Below is a small trained network, with its code and all its weights. Each question gives an input and a target symbol and asks what happens when units are switched off, that is, made to give their printed mean instead of their output.

import numpy as np


def w(rows, s, z=0):
    codes = np.array(rows[::2]) - 128.0
    scale = np.full(codes.shape[1], s)
    scale[-1] = z or s
    return codes * scale


def norm(h):
    return h / np.sqrt((h * h).mean(-1, keepdims=True) + 1e-5)


def f(y):
    return np.maximum(y, 0)


def softmax(a):
    e = np.exp(a - a.max(-1, keepdims=True))
    return e / e.sum(-1, keepdims=True)


def log_softmax(a):
    a = a - a.max(-1, keepdims=True)
    return a - np.log(np.exp(a).sum(-1, keepdims=True))


def net(x, mask):
    ids = ['δεξπφψ'.index(c) for c in x.split()]
    T = len(ids)
    res = E[ids] + P[:T]
    r = norm(res)
    for j in range(2):
        rows = slice(3 * j, 3 * j + 3)
        q, k, v = (r @ M[0][rows].T for M in (Q, K, V))
        z = softmax(np.where(np.tri(T) > 0, q @ k.T / 3**0.5, -1e9)) @ v
        o = O[0][rows]
        res = res + np.where(mask[j], z, o[:, -1]) @ o[:, :-1]
    y = f(norm(res) @ A[0][:, :-1].T + A[0][:, -1])
    res = res + np.where(mask[2:6], y, B[0][:, -1]) @ B[0][:, :-1]
    return log_softmax(norm(res)[-1] @ U[:, :-1].T + U[:, -1])


Q, K, V, O, A, B = {}, {}, {}, {}, {}, {}
E = w([
[137,104,171,108],'δ',
[23,138,132,117],'ε',
[199,135,178,67],'ξ',
[58,138,113,60],'π',
[37,144,103,57],'φ',
[100,3,142,158],'ψ',
],0.014)
P = w([
[95,81,240,99],'0',
[135,112,135,69],'1',
[107,107,248,158],'2',
[138,107,114,79],'3',
[110,146,183,171],'4',
[144,116,104,99],'5',
[96,162,149,187],'6',
[154,128,95,107],'7',
[101,177,132,196],'8',
[169,128,82,92],'9',
[115,183,142,184],'10',
],0.017)
Q[0] = w([
[115,134,41,106],'h0',
[132,249,163,62],'h0',
[180,90,88,189],'h0',
[104,201,190,95],'h1',
[119,64,10,26],'h1',
[102,82,160,75],'h1',
],0.016)
K[0] = w([
[93,131,75,201],'h0',
[173,220,76,120],'h0',
[129,94,174,151],'h0',
[114,130,213,150],'h1',
[190,149,4,197],'h1',
[127,175,134,175],'h1',
],0.016)
V[0] = w([
[119,39,116,178],'h0',
[148,134,94,175],'h0',
[111,193,221,157],'h0',
[123,252,161,94],'h1',
[118,100,113,200],'h1',
[107,121,52,90],'h1',
],0.018)
O[0] = w([
[172,221,165,127,92],'h0',
[148,126,168,201,2],'h0',
[124,90,182,98,144],'h0',
[197,233,204,129,102],'h1',
[66,83,162,88,68],'h1',
[162,123,104,10,63],'h1',
],0.013,0.0097)
A[0] = w([
[212,42,192,108,175],'n0',
[48,84,160,220,32],'n1',
[112,47,245,96,2],'n2',
[74,180,54,111,132],'n3',
],0.013,0.0071)
B[0] = w([
[91,148,161,187,207],'n0',
[147,252,210,152,255],'n1',
[111,175,196,43,185],'n2',
[164,132,194,159,224],'n3',
],0.017,0.0068)
U = w([
[177,74,162,177,26],'δ',
[16,180,255,67,33],'ε',
[138,204,126,250,243],'ξ',
[206,182,92,64,79],'π',
[178,206,77,47,49],'φ',
[37,80,56,139,255],'ψ',
],0.008,0.0035)

Each question gives the input, a string of symbols that net reads in full, and the target symbol t.
The units are the heads (3 rows each of Q, K, V and O) and the neurons (one row each of A and B). Each row of codes is followed by its name. A weight is (code - 128) times the scale printed after its matrix; where a second scale follows, it is the last column's (O, A, B and U).
mask holds one flag per unit, heads first, then neurons. A switched-off unit (its flag False) gives its mean, the last column of its rows in O or B, instead of its output. The means were averaged over made-up inputs and are rounded, as every weight is.
A unit's drop is (log p(t) with every unit on - log p(t) with that unit switched off) / (log p(t) with every unit on - log p(t) with every unit switched off).
The circuit of an input: a set's keep is (log p(t) with only the set's units on - log p(t) with every unit switched off) / (log p(t) with every unit on - log p(t) with every unit switched off). Starting from all 6 units, units are removed one at a time, each time the one whose removal leaves the highest keep (on an exact tie, the one counted first), for as long as the keep stays at least 0.8.
circuit, biggest first: the units of the circuit, biggest drop first
k most important neurons: the k neurons with the biggest drops, biggest first
which heads matter: for each layer, one digit per head in row order, 1 if its drop is at least 0.15 and else 0, layers parted by /
drop of u: that unit's drop, to one decimal
input φ δ δ ξ, target ξ: which heads matter	01
input δ φ φ, target ξ: circuit, biggest first	h1, h0, n2
input δ φ δ φ δ δ ψ δ, target ψ: circuit, biggest first	h1
input δ φ ε ψ φ ξ, target ψ: which heads matter	10
input δ φ ε ξ δ δ δ ξ δ ξ, target ξ: circuit, biggest first	n0, h0
input π δ π δ, target π: circuit, biggest first	h1, n1
input φ ξ δ δ, target ξ: circuit, biggest first	h1, n2
input ψ φ δ ξ δ π δ ε ξ φ, target π: circuit, biggest first	h1, n1
input ξ ε ε ξ δ δ, target ξ: 3 most important neurons	n0, n2, n1
input δ δ ε ψ ξ π, target ψ: which heads matter	00
input ψ ε π ξ δ π ε ψ, target ψ: which heads matter	01
input δ ψ π δ δ δ π δ φ δ, target φ: 2 most important neurons	n1, n3
input φ δ ε ξ δ π, target π: drop of h1	1.3
input π φ π π π ε, target π: circuit, biggest first	h1
input ε ε φ φ φ δ, target φ: drop of n1	0.1
input δ π ξ φ π π ε φ δ ε, target π: drop of h0	0.0
